Here is a tiny trained network, its code and every weight. The questions are about switching its units off for an input and a class, where a switched-off unit gives its printed mean instead of its output.

import numpy as np


def w(rows, s, z=0):
    codes = np.array(rows[::2]) - 128.0
    scale = np.full(codes.shape[1], s)
    scale[-1] = z or s
    return codes * scale


def f(y):
    return np.maximum(y, 0)


def log_softmax(a):
    a = a - a.max(-1, keepdims=True)
    return a - np.log(np.exp(a).sum(-1, keepdims=True))


def net(x, mask):
    res = np.array(x, float).reshape(1, 5) / 4 @ E
    y = f(res @ A[0][:, :-1].T + A[0][:, -1])
    res = res + np.where(mask, y, B[0][:, -1]) @ B[0][:, :-1]
    return log_softmax(res[-1] @ U[:, :-1].T + U[:, -1])


A, B = {}, {}
E = w([
[154,173,58,12,163,118,235,140,143,140],'x0',
[98,222,206,112,96,90,140,163,76,20],'x1',
[55,194,181,113,192,136,123,120,77,255],'x2',
[193,165,61,114,204,182,51,66,58,63],'x3',
[130,179,161,62,85,137,82,32,210,143],'x4',
],0.01)
A[0] = w([
[129,98,102,137,164,172,99,126,141,220,73],'n0',
[173,52,112,94,186,138,109,148,170,173,23],'n1',
[165,146,83,107,194,164,9,131,119,111,42],'n2',
[36,48,201,126,89,67,185,168,179,184,3],'n3',
[87,83,175,233,111,148,1,111,128,126,47],'n4',
[132,36,55,160,150,174,111,95,189,197,152],'n5',
[92,167,186,137,194,148,119,112,74,214,17],'n6',
[105,104,66,189,211,96,144,244,36,129,55],'n7',
[201,50,54,129,132,186,151,141,214,168,86],'n8',
[80,52,81,162,192,128,179,187,87,102,101],'n9',
[186,179,106,170,234,181,34,74,37,81,53],'n10',
[191,134,113,59,158,176,157,95,67,110,93],'n11',
[19,183,146,115,250,126,93,133,96,225,23],'n12',
[189,49,65,150,78,100,119,139,215,3,30],'n13',
[78,191,163,132,180,161,112,118,78,208,65],'n14',
[168,42,104,172,174,184,160,80,146,185,38],'n15',
[119,76,195,237,71,183,51,59,65,149,20],'n16',
[104,228,196,98,111,98,144,182,74,8,91],'n17',
[175,113,115,181,142,168,175,219,73,140,115],'n18',
[129,236,109,107,69,124,61,89,179,141,87],'n19',
[127,154,170,57,77,209,79,43,248,145,122],'n20',
[123,156,129,81,105,118,106,95,190,135,33],'n21',
[128,196,37,88,180,179,99,95,76,94,72],'n22',
[111,95,150,190,124,121,55,107,125,117,13],'n23',
[141,173,47,42,170,123,245,127,154,142,45],'n24',
[126,125,159,133,64,98,209,182,214,177,74],'n25',
[162,141,101,110,195,194,79,81,55,75,49],'n26',
],0.0081,0.004)
B[0] = w([
[118,196,183,148,127,74,99,160,134,82,202],'n0',
[136,185,174,152,127,106,85,148,96,156,181],'n1',
[67,94,179,179,134,178,147,161,156,129,193],'n2',
[103,89,175,163,158,187,131,182,198,166,241],'n3',
[241,124,126,47,190,167,197,111,34,154,242],'n4',
[124,171,179,171,149,29,119,133,106,99,251],'n5',
[142,131,100,37,95,124,80,120,191,64,205],'n6',
[99,142,68,205,56,168,105,62,102,172,229],'n7',
[151,162,143,129,121,65,122,181,115,133,225],'n8',
[101,127,66,155,76,126,129,71,110,185,207],'n9',
[84,99,171,161,108,131,166,167,206,158,239],'n10',
[136,96,155,125,150,144,151,131,143,171,186],'n11',
[137,115,90,20,92,149,65,152,154,9,235],'n12',
[163,120,48,2,75,138,54,179,232,10,235],'n13',
[131,125,64,72,114,105,87,158,174,46,209],'n14',
[121,186,164,147,137,99,80,139,127,133,210],'n15',
[166,159,145,65,184,158,215,94,83,151,234],'n16',
[149,201,175,195,142,32,81,172,81,132,252],'n17',
[96,120,75,142,76,177,75,67,95,172,200],'n18',
[94,123,95,199,77,129,91,61,89,203,188],'n19',
[67,115,47,208,71,134,111,51,75,174,228],'n20',
[141,114,77,176,78,152,135,102,99,131,163],'n21',
[111,80,172,140,131,153,168,146,178,143,206],'n22',
[174,157,138,96,146,159,171,112,87,141,182],'n23',
[236,155,144,81,226,162,238,84,25,144,229],'n24',
[86,47,199,147,182,195,147,155,192,158,223],'n25',
[97,79,183,174,149,159,138,170,178,138,206],'n26',
],0.0079,0.012)
U = w([
[77,49,202,155,134,195,175,171,219,157,91],'0',
[138,128,47,24,103,136,69,148,193,57,127],'1',
[194,156,121,60,166,165,254,104,58,157,133],'2',
[117,228,195,172,124,5,74,164,106,124,110],'3',
[65,119,5,187,75,168,104,58,103,185,102],'4',
[77,75,121,135,146,85,138,115,110,125,254],'5',
],0.0088,0.0089)

Each question gives the input, the list of numbers given to net, and the class t.
The units are the neurons (one row each of A and B). Each row of codes is followed by its name. A weight is (code - 128) times the scale printed after its matrix; where a second scale follows, it is the last column's (A, B and U).
mask holds one flag per neuron, in row order. A switched-off neuron (its flag False) gives its mean, the last column of its row in B, instead of its output. The means were averaged over made-up inputs and are rounded, as every weight is.
A unit's drop is (log p(t) with every unit on - log p(t) with that unit switched off) / (log p(t) with every unit on - log p(t) with every unit switched off).
The circuit of an input: a set's keep is (log p(t) with only the set's units on - log p(t) with every unit switched off) / (log p(t) with every unit on - log p(t) with every unit switched off). Starting from the 12 units with the biggest drops (on a tie, the unit counted first), units are removed one at a time, each time the one whose removal leaves the highest keep (on an exact tie, the one counted first), for as long as the keep stays at least 0.8.
circuit, biggest first: the units of the circuit, biggest drop first
k most important neurons: the k neurons with the biggest drops, biggest first
drop when u is switched off: that unit's drop, to one decimal
input [1,3,3,5,-7], class 4: most important neuron : (n7)
input [-1,4,-1,4,-4], class 0: circuit, biggest first : (n10, n26)
input [-3,-8,0,7,-6], class 3: 3 most important neurons : (n5, n15, n0)
input [-3,-8,-1,3,8], class 3: 3 most important neurons : (n5, n0, n8)
input [8,6,8,-2,-7], class 1: 3 most important neurons : (n12, n14, n6)
input [7,8,-2,0,0], class 3: 3 most important neurons : (n17, n4, n16)
input [-2,-6,-2,-4,-7], class 4: 4 most important neurons : (n7, n9, n18, n17)
input [-3,0,8,-2,8], class 1: 4 most important neurons : (n12, n6, n14, n7)
input [-1,0,4,-1,6], class 4: 3 most important neurons : (n20, n13, n19)
input [-3,6,5,-7,3], class 0: 3 most important neurons : (n3, n25, n5)
input [-3,-7,-3,-4,6], class 3: 2 most important neurons : (n5, n8)
input [8,-6,3,8,-4], class 0: drop when n2 is switched off : 0.3
input [-5,0,-2,8,-3], class 0: drop when n26 is switched off : 0.0
input [-7,-5,-8,-7,2], class 1: circuit, biggest first : (n13)
input [-6,-2,1,-5,-6], class 2: drop when n10 is switched off : 0.1
